Below are the code and all the weights of a small trained network. Each question names an input and a target symbol and asks about switching units off, where a switched-off unit gives its printed mean instead of its output.

import numpy as np


def w(rows, s, z=0):
    codes = np.array(rows[::2]) - 128.0
    scale = np.full(codes.shape[1], s)
    scale[-1] = z or s
    return codes * scale


def f(y):
    return np.maximum(y, 0)


def softmax(a):
    e = np.exp(a - a.max(-1, keepdims=True))
    return e / e.sum(-1, keepdims=True)


def log_softmax(a):
    a = a - a.max(-1, keepdims=True)
    return a - np.log(np.exp(a).sum(-1, keepdims=True))


def net(x, mask):
    ids = ['ΓΘΛΞΣΦαβεζητψ'.index(c) for c in x.split()]
    T = len(ids)
    res = E[ids] + P[:T]
    r = res
    for j in range(2):
        rows = slice(2 * j, 2 * j + 2)
        q, k, v = (r @ M[0][rows].T for M in (Q, K, V))
        z = softmax(np.where(np.tri(T) > 0, q @ k.T / 2**0.5, -1e9)) @ v
        o = O[0][rows]
        res = res + np.where(mask[j], z, o[:, -1]) @ o[:, :-1]
    y = f(res @ A[0][:, :-1].T + A[0][:, -1])
    res = res + np.where(mask[2:10], y, B[0][:, -1]) @ B[0][:, :-1]
    return log_softmax(res[-1] @ U[:, :-1].T + U[:, -1])


Q, K, V, O, A, B = {}, {}, {}, {}, {}, {}
E = w([
[30,158,207],'Γ',
[136,138,142],'Θ',
[170,113,142],'Λ',
[81,219,139],'Ξ',
[104,146,162],'Σ',
[171,84,123],'Φ',
[116,142,180],'α',
[143,124,133],'β',
[98,153,173],'ε',
[202,141,148],'ζ',
[175,130,169],'η',
[251,97,123],'τ',
[228,126,149],'ψ',
],0.015)
P = w([
[189,141,163],'0',
[89,73,73],'1',
[199,173,129],'2',
[44,98,125],'3',
[151,180,220],'4',
[42,90,116],'5',
[183,149,50],'6',
[66,67,114],'7',
[158,158,51],'8',
[42,99,114],'9',
[212,123,15],'10',
[74,69,108],'11',
[181,170,249],'12',
[68,70,114],'13',
],0.011)
Q[0] = w([
[89,1,211],'H1',
[206,173,169],'H1',
[180,125,169],'H2',
[145,196,218],'H2',
],0.01)
K[0] = w([
[102,21,65],'H1',
[179,157,124],'H1',
[143,241,37],'H2',
[2,111,100],'H2',
],0.0087)
V[0] = w([
[158,142,247],'H1',
[156,87,74],'H1',
[125,23,150],'H2',
[92,60,112],'H2',
],0.012)
O[0] = w([
[215,49,155,250],'H1',
[98,78,157,163],'H1',
[152,1,71,142],'H2',
[135,89,149,46],'H2',
],0.0091,0.0022)
A[0] = w([
[162,137,18,149],'N1',
[107,97,85,100],'N2',
[39,183,178,91],'N3',
[169,172,3,187],'N4',
[251,176,156,2],'N5',
[99,80,45,77],'N6',
[185,79,136,139],'N7',
[209,2,81,91],'N8',
],0.0085,0.0044)
B[0] = w([
[131,116,254,178],'N1',
[56,93,155,147],'N2',
[170,41,88,157],'N3',
[117,175,206,188],'N4',
[39,126,127,206],'N5',
[86,119,125,158],'N6',
[120,198,40,205],'N7',
[149,126,93,254],'N8',
],0.0098,0.007)
U = w([
[200,94,114,143],'Γ',
[119,166,72,79],'Θ',
[155,64,149,86],'Λ',
[180,65,157,243],'Ξ',
[174,102,85,76],'Σ',
[244,65,78,80],'Φ',
[195,154,214,199],'α',
[241,71,190,85],'β',
[95,88,57,204],'ε',
[136,101,99,140],'ζ',
[189,108,69,144],'η',
[128,169,66,3],'τ',
[108,109,73,143],'ψ',
],0.011,0.0044)

Each question gives the input, a string of symbols that net reads in full, and the target symbol t.
The units are the heads (2 rows each of Q, K, V and O) and the neurons (one row each of A and B). Each row of codes is followed by its name. A weight is (code - 128) times the scale printed after its matrix; where a second scale follows, it is the last column's (O, A, B and U).
mask holds one flag per unit, heads first, then neurons. A switched-off unit (its flag False) gives its mean, the last column of its rows in O or B, instead of its output. The means were averaged over made-up inputs and are rounded, as every weight is.
A unit's drop is (log p(t) with every unit on - log p(t) with that unit switched off) / (log p(t) with every unit on - log p(t) with every unit switched off).
The circuit of an input: a set's keep is (log p(t) with only the set's units on - log p(t) with every unit switched off) / (log p(t) with every unit on - log p(t) with every unit switched off). Starting from all 10 units, units are removed one at a time, each time the one whose removal leaves the highest keep (on an exact tie, the one counted first), for as long as the keep stays at least 0.8.
units of the circuit, in order: the units of the circuit, biggest drop first
k most important neurons: the k neurons with the biggest drops, biggest first
which heads matter: for each layer, one digit per head in row order, 1 if its drop is at least 0.15 and else 0, layers parted by /
drop when u is switched off: that unit's drop, to one decimal
input β Ξ Λ Φ Λ Λ Λ Λ β, target α: units of the circuit, in order : [N4 N1]
input β ζ Φ Ξ Λ Ξ α, target α: which heads matter : 01
input Φ Γ Ξ ε Ξ Φ β Λ Φ β ζ, target α: which heads matter : 00
input ε Ξ Λ α Λ β Λ, target α: which heads matter : 01
input Λ Φ Ξ η Φ η Ξ ζ η Φ Φ, target α: units of the circuit, in order : [N1 N4]
input β α β Ξ β α η, target α: which heads matter : 01
input Φ Ξ Φ Φ Ξ Φ Φ Φ ε, target α: which heads matter : 10
input Ξ Φ Λ Λ ψ Φ β Ξ ψ, target α: units of the circuit, in order : [N4 N1]
input Φ Σ Λ Φ Φ Ξ Φ Φ Ξ, target α: which heads matter : 00
input Θ Λ ε Ξ Λ Φ ζ, target α: which heads matter : 01
input Ξ Φ β, target α: 2 most important neurons : [N4 N8]
input ε η τ Ξ Λ Λ η Φ η Λ ε, target α: 3 most important neurons : [N4 N1 N3]
input Φ Φ Λ η β Φ ε β ψ Ξ Θ, target α: drop when N4 is switched off : 0.4
input Ξ Φ Φ Φ Σ Φ Φ Ξ Ξ, target α: drop when N7 is switched off : 0.0
input Ξ Ξ Λ Ξ Φ Φ ψ Ξ Φ η η, target α: drop when H2 is switched off : 0.2
input Λ Φ Ξ η Λ Ξ Φ, target α: drop when H2 is switched off : 0.2
